[[146 116 138 109 127]
 [122 137 125 151 134]
 [138 125 116 125 132]]
|
[[146 116]
 [122 137]]

[[110 144 133 133 126]
 [113 140 115 147 117]
 [118 105 112 128 107]]
|
[[110 144]
 [113 140]]

[[130 144 128 124 123]
 [132 101 106 130 143]
 [131 126 118 127 131]
 [131 135 121 125 128]
 [132 126 114 126 133]]
|
[[130 144]
 [132 101]]

[[122 129 135 151]
 [129 126 132 124]
 [128 129 129 133]
 [125 129 120 107]
 [121 123 131 112]]
|
[[122 129]
 [129 126]]

[[137 121 119 137 137]
 [139 128 115 140 137]
 [146 118 110 132 148]
 [131 134 128 101 143]]
|
[[137 121]
 [139 128]]

[[147 130]
 [119 131]
 [100 128]
 [153 128]
 [139 127]]
|
[[147 130]
 [119 131]]

[[123 149 124 126 118]
 [122 109 121 106 148]
 [123 141 116 119 119]
 [143 128 122 122 132]
 [128 133 142 140 125]]
|
[[123 149]
 [122 109]]

[[141 139 136 125]
 [119 118 136 124]
 [102 103 117 124]
 [113 114 109 125]
 [128 127 122 125]]
|
[[141 139]
 [119 118]]

[[125 102 128]
 [128 115 127]]
|
[[125 102]
 [128 115]]
---
[[132 145 142 121 124 125 123 132]
 [122 115 115 131 124 124 119 120]
 [135 109 110 116 124 124 124 136]
 [115 123 122 139 124 124 116 111]
 [123 119 118 130 124 124 119 121]
 [114 120 119 141 124 124 115 108]
 [116 100 100 138 124 124 116 111]
 [117 114 113 137 124 124 117 113]
 [132 118 117 120 124 124 123 132]]
|
[[132 145 142 121 124 125 123 132]
 [115 123 122 139 124 124 116 111]
 [114 120 119 141 124 124 115 108]
 [123 119 118 130 124 124 119 121]
 [132 118 117 120 124 124 123 132]
 [122 115 115 131 124 124 119 120]
 [117 114 113 137 124 124 117 113]
 [135 109 110 116 124 124 124 136]
 [116 100 100 138 124 124 116 111]]

[[116 116]
 [137 117]
 [133 150]
 [138 139]]
|
[[133 150]
 [138 139]
 [137 117]
 [116 116]]

[[128 125 128 129 125 125 124]
 [127 130 132 130 127 129 129]
 [123 116 132 128 118 116 118]
 [152 107 109 112 111 132 147]
 [150 109 112 115 111 134 146]
 [133 140 126 125 133 142 141]]
|
[[133 140 126 125 133 142 141]
 [127 130 132 130 127 129 129]
 [128 125 128 129 125 125 124]
 [123 116 132 128 118 116 118]
 [150 109 112 115 111 134 146]
 [152 107 109 112 111 132 147]]

[[127 120 119 147 141 134 141 124 148 131 138 109 107 144]
 [111 127 111 109 106 107 122 119 112 149 128 154 149 110]
 [106 146 146 108 114 147 138 143 128 151 147 104 138 116]
 [109 142 127 126 111 112 120 142 113 156 112 150 132 105]
 [106 143 149 150 143 131 145 110 105 104 133 120 122 148]]
|
[[106 146 146 108 114 147 138 143 128 151 147 104 138 116]
 [106 143 149 150 143 131 145 110 105 104 133 120 122 148]
 [109 142 127 126 111 112 120 142 113 156 112 150 132 105]
 [111 127 111 109 106 107 122 119 112 149 128 154 149 110]
 [127 120 119 147 141 134 141 124 148 131 138 109 107 144]]

[[132 135 118 144 118 133 115 128]
 [138 143 140 138 125 122 112 137]
 [133 126 128 131 133 117 127 146]
 [111 105 122 140 132 130 143 111]
 [134 109 120 133 125 132 130 134]]
|
[[138 143 140 138 125 122 112 137]
 [132 135 118 144 118 133 115 128]
 [133 126 128 131 133 117 127 146]
 [134 109 120 133 125 132 130 134]
 [111 105 122 140 132 130 143 111]]

[[118 134 142 138 135 135 139 130 134 129 132 139 127 138]
 [108 137 139 133 118 144 125 148 149 140 141 129 138 124]]
|
[[108 137 139 133 118 144 125 148 149 140 141 129 138 124]
 [118 134 142 138 135 135 139 130 134 129 132 139 127 138]]

[[121 148 102 125]
 [128 122 130 131]
 [125 140 117 124]
 [121 151 110 120]]
|
[[121 151 110 120]
 [121 148 102 125]
 [125 140 117 124]
 [128 122 130 131]]
